Below is a small trained network, with its code and all its weights. Each question gives an input and a class and asks what happens when units are switched off, that is, made to give their printed mean instead of their output.

import numpy as np


def w(rows, s, z=0):
    codes = np.array(rows[::2]) - 128.0
    scale = np.full(codes.shape[1], s)
    scale[-1] = z or s
    return codes * scale


def norm(h):
    return h / np.sqrt((h * h).mean(-1, keepdims=True) + 1e-5)


def f(y):
    return np.maximum(y, 0)


def log_softmax(a):
    a = a - a.max(-1, keepdims=True)
    return a - np.log(np.exp(a).sum(-1, keepdims=True))


def net(x, mask):
    res = np.array(x, float).reshape(1, 8) / 4 @ E
    u = 0
    for l in range(2):
        y = f(norm(res) @ A[l][:, :-1].T + A[l][:, -1])
        res = res + np.where(mask[u : u + 13], y, B[l][:, -1]) @ B[l][:, :-1]
        u += 13
    return log_softmax(norm(res)[-1] @ U[:, :-1].T + U[:, -1])


A, B = {}, {}
E = w([
[115,189,225,155,82,210,138,126],'x0',
[13,154,151,133,155,126,160,102],'x1',
[144,160,207,91,139,49,165,114],'x2',
[135,44,105,197,96,79,194,70],'x3',
[117,208,102,182,71,141,98,68],'x4',
[126,187,179,187,117,96,146,246],'x5',
[104,102,98,146,156,108,107,2],'x6',
[133,225,43,129,142,79,169,105],'x7',
],0.0074)
A[0] = w([
[45,236,36,119,164,123,39,114,170],'0.n1',
[107,73,141,166,118,213,103,18,58],'0.n2',
[164,97,120,68,177,149,116,102,144],'0.n3',
[2,81,28,136,205,113,156,100,118],'0.n4',
[187,69,48,114,145,162,110,128,69],'0.n5',
[168,56,141,146,189,107,166,178,70],'0.n6',
[212,95,183,118,125,112,97,42,126],'0.n7',
[138,217,131,136,185,70,184,241,108],'0.n8',
[110,102,118,99,154,103,126,96,4],'0.n9',
[158,144,25,198,77,58,125,61,88],'0.n10',
[95,124,122,137,105,232,115,37,108],'0.n11',
[110,62,182,166,131,100,99,213,152],'0.n12',
[110,90,115,145,153,170,85,103,94],'0.n13',
],0.013,0.0049)
B[0] = w([
[157,237,195,101,206,79,186,90,246],'0.n1',
[188,178,173,99,32,5,195,183,236],'0.n2',
[117,144,77,150,199,198,182,140,203],'0.n3',
[87,55,20,214,221,145,155,72,247],'0.n4',
[98,106,235,78,170,124,162,114,212],'0.n5',
[118,121,125,77,110,111,6,111,197],'0.n6',
[47,137,41,89,199,141,101,53,215],'0.n7',
[97,247,80,61,56,140,208,132,254],'0.n8',
[51,114,121,93,141,118,99,69,152],'0.n9',
[212,100,100,177,36,87,123,107,235],'0.n10',
[201,126,176,66,81,176,148,176,231],'0.n11',
[144,57,222,118,148,133,114,165,231],'0.n12',
[182,168,126,154,139,153,151,155,180],'0.n13',
],0.014,0.0089)
A[1] = w([
[126,127,118,148,98,77,226,137,53],'1.n1',
[105,89,110,53,100,176,131,111,139],'1.n2',
[36,53,71,119,147,181,77,152,148],'1.n3',
[194,89,79,174,109,161,108,115,89],'1.n4',
[173,94,56,171,24,88,62,168,4],'1.n5',
[89,5,213,190,143,148,82,159,123],'1.n6',
[134,195,47,136,125,150,150,177,139],'1.n7',
[85,232,169,113,105,149,97,197,138],'1.n8',
[53,147,158,171,96,118,141,169,185],'1.n9',
[171,97,86,140,72,89,61,137,21],'1.n10',
[161,128,104,140,167,158,97,48,49],'1.n11',
[61,152,218,101,93,132,128,124,109],'1.n12',
[124,176,96,189,62,46,104,52,74],'1.n13',
],0.016,0.0031)
B[1] = w([
[81,148,115,194,188,195,92,159,234],'1.n1',
[212,138,134,204,162,115,102,50,188],'1.n2',
[117,70,119,87,58,127,15,81,189],'1.n3',
[120,123,176,93,77,112,150,141,155],'1.n4',
[182,50,188,199,34,142,135,132,153],'1.n5',
[3,148,151,132,181,201,141,238,199],'1.n6',
[147,72,114,159,179,105,137,80,200],'1.n7',
[177,134,152,58,90,56,106,96,255],'1.n8',
[135,117,146,70,190,120,98,100,163],'1.n9',
[175,95,134,145,55,177,134,158,146],'1.n10',
[92,171,44,131,83,88,97,119,176],'1.n11',
[180,187,169,126,124,164,85,114,220],'1.n12',
[107,119,100,154,225,165,218,157,203],'1.n13',
],0.021,0.011)
U = w([
[65,42,50,103,119,126,5,51,124],'0',
[189,42,147,209,8,154,179,188,142],'1',
[199,223,230,19,106,103,100,137,173],'2',
[101,133,92,118,74,91,99,199,1],'3',
[133,156,51,174,219,131,204,74,188],'4',
[33,91,208,103,178,226,41,224,101],'5',
],0.013,0.0066)

Each question gives the input, the list of numbers given to net, and the class t.
The units are the neurons (one row each of A and B). Each row of codes is followed by its name. A weight is (code - 128) times the scale printed after its matrix; where a second scale follows, it is the last column's (A, B and U).
mask holds one flag per neuron, layer by layer. A switched-off neuron (its flag False) gives its mean, the last column of its row in B, instead of its output. The means were averaged over made-up inputs and are rounded, as every weight is.
A unit's drop is (log p(t) with every unit on - log p(t) with that unit switched off) / (log p(t) with every unit on - log p(t) with every unit switched off).
The circuit of an input: a set's keep is (log p(t) with only the set's units on - log p(t) with every unit switched off) / (log p(t) with every unit on - log p(t) with every unit switched off). Starting from the 12 units with the biggest drops (on a tie, the unit counted first), units are removed one at a time, each time the one whose removal leaves the highest keep (on an exact tie, the one counted first), for as long as the keep stays at least 0.8.
circuit, biggest first: the units of the circuit, biggest drop first
most important unit: the unit with the biggest drop
top k neurons: the k neurons with the biggest drops, biggest first
top k neurons in layer l: the k neurons of layer l with the biggest drops, biggest first
drop when u is switched off: that unit's drop, to one decimal
input [-1,-6,0,4,4,-4,-7,7], class 1: most important unit	0.n10
input [-6,-7,6,7,1,5,-2,-6], class 5: circuit, biggest first	0.n12; 0.n2
input [-4,-2,8,6,3,0,1,-2], class 1: top 3 neurons in layer 0	0.n10; 0.n1; 0.n4
input [-7,6,-8,4,-1,4,2,-2], class 0: top 2 neurons	0.n4; 1.n3
input [8,-8,0,8,0,-3,8,-4], class 1: top 2 neurons	0.n1; 0.n2
input [-4,-7,-3,5,-3,1,8,-4], class 0: top 3 neurons	0.n7; 0.n5; 0.n8
input [-8,7,2,0,-8,8,0,-1], class 0: top 2 neurons	0.n4; 0.n8
input [6,4,-8,-8,-8,4,8,4], class 4: top 2 neurons in layer 0	0.n4; 0.n12
input [4,-3,8,6,3,3,8,-2], class 4: top 2 neurons	1.n13; 0.n7
input [-6,5,0,4,-3,2,6,-8], class 0: circuit, biggest first	0.n4; 1.n3
input [4,-5,5,1,-2,5,7,-6], class 5: top 2 neurons	0.n12; 1.n6
input [7,-5,6,7,3,2,-3,-3], class 5: top 3 neurons	0.n8; 0.n1; 1.n6
input [-6,-7,0,-7,2,0,-1,-8], class 5: top 2 neurons	1.n6; 0.n8
input [5,1,-2,8,8,-4,4,6], class 1: circuit, biggest first	0.n10
input [-5,6,1,-4,-5,2,-6,5], class 4: top 4 neurons in layer 0	0.n4; 0.n11; 0.n5; 0.n2
input [0,-8,-1,-4,-6,-7,5,3], class 0: top 3 neurons	0.n7; 0.n1; 0.n8
input [-4,3,-2,2,-2,4,7,-7], class 5: top 4 neurons	1.n6; 0.n12; 0.n2; 0.n8
input [-2,-8,-8,-2,7,-1,7,-5], class 2: top 4 neurons in layer 0	0.n5; 0.n11; 0.n4; 0.n1
input [5,-8,-7,6,-6,-6,2,-6], class 2: top 3 neurons	0.n2; 0.n4; 0.n5
input [0,-7,-3,7,-4,-7,-5,3], class 0: most important unit	0.n5
input [5,8,-6,1,5,-1,3,-6], class 2: top 2 neurons	0.n11; 0.n10
input [-7,-4,-7,-8,-8,7,3,-6], class 5: top 2 neurons	0.n12; 1.n6
input [6,6,-8,8,-3,-1,0,8], class 1: top 2 neurons in layer 1	1.n5; 1.n4
input [0,2,7,6,-5,-7,-5,5], class 0: drop when 1.n3 is switched off	0.1
input [1,-2,-7,8,-2,-8,-4,-1], class 1: drop when 0.n1 is switched off	0.5
input [5,-1,7,2,-7,0,3,6], class 4: drop when 0.n11 is switched off	0.3
input [-1,0,4,0,-4,2,-4,-7], class 5: drop when 0.n1 is switched off	0.2
input [-4,-6,6,-5,6,0,7,7], class 4: most important unit	0.n1
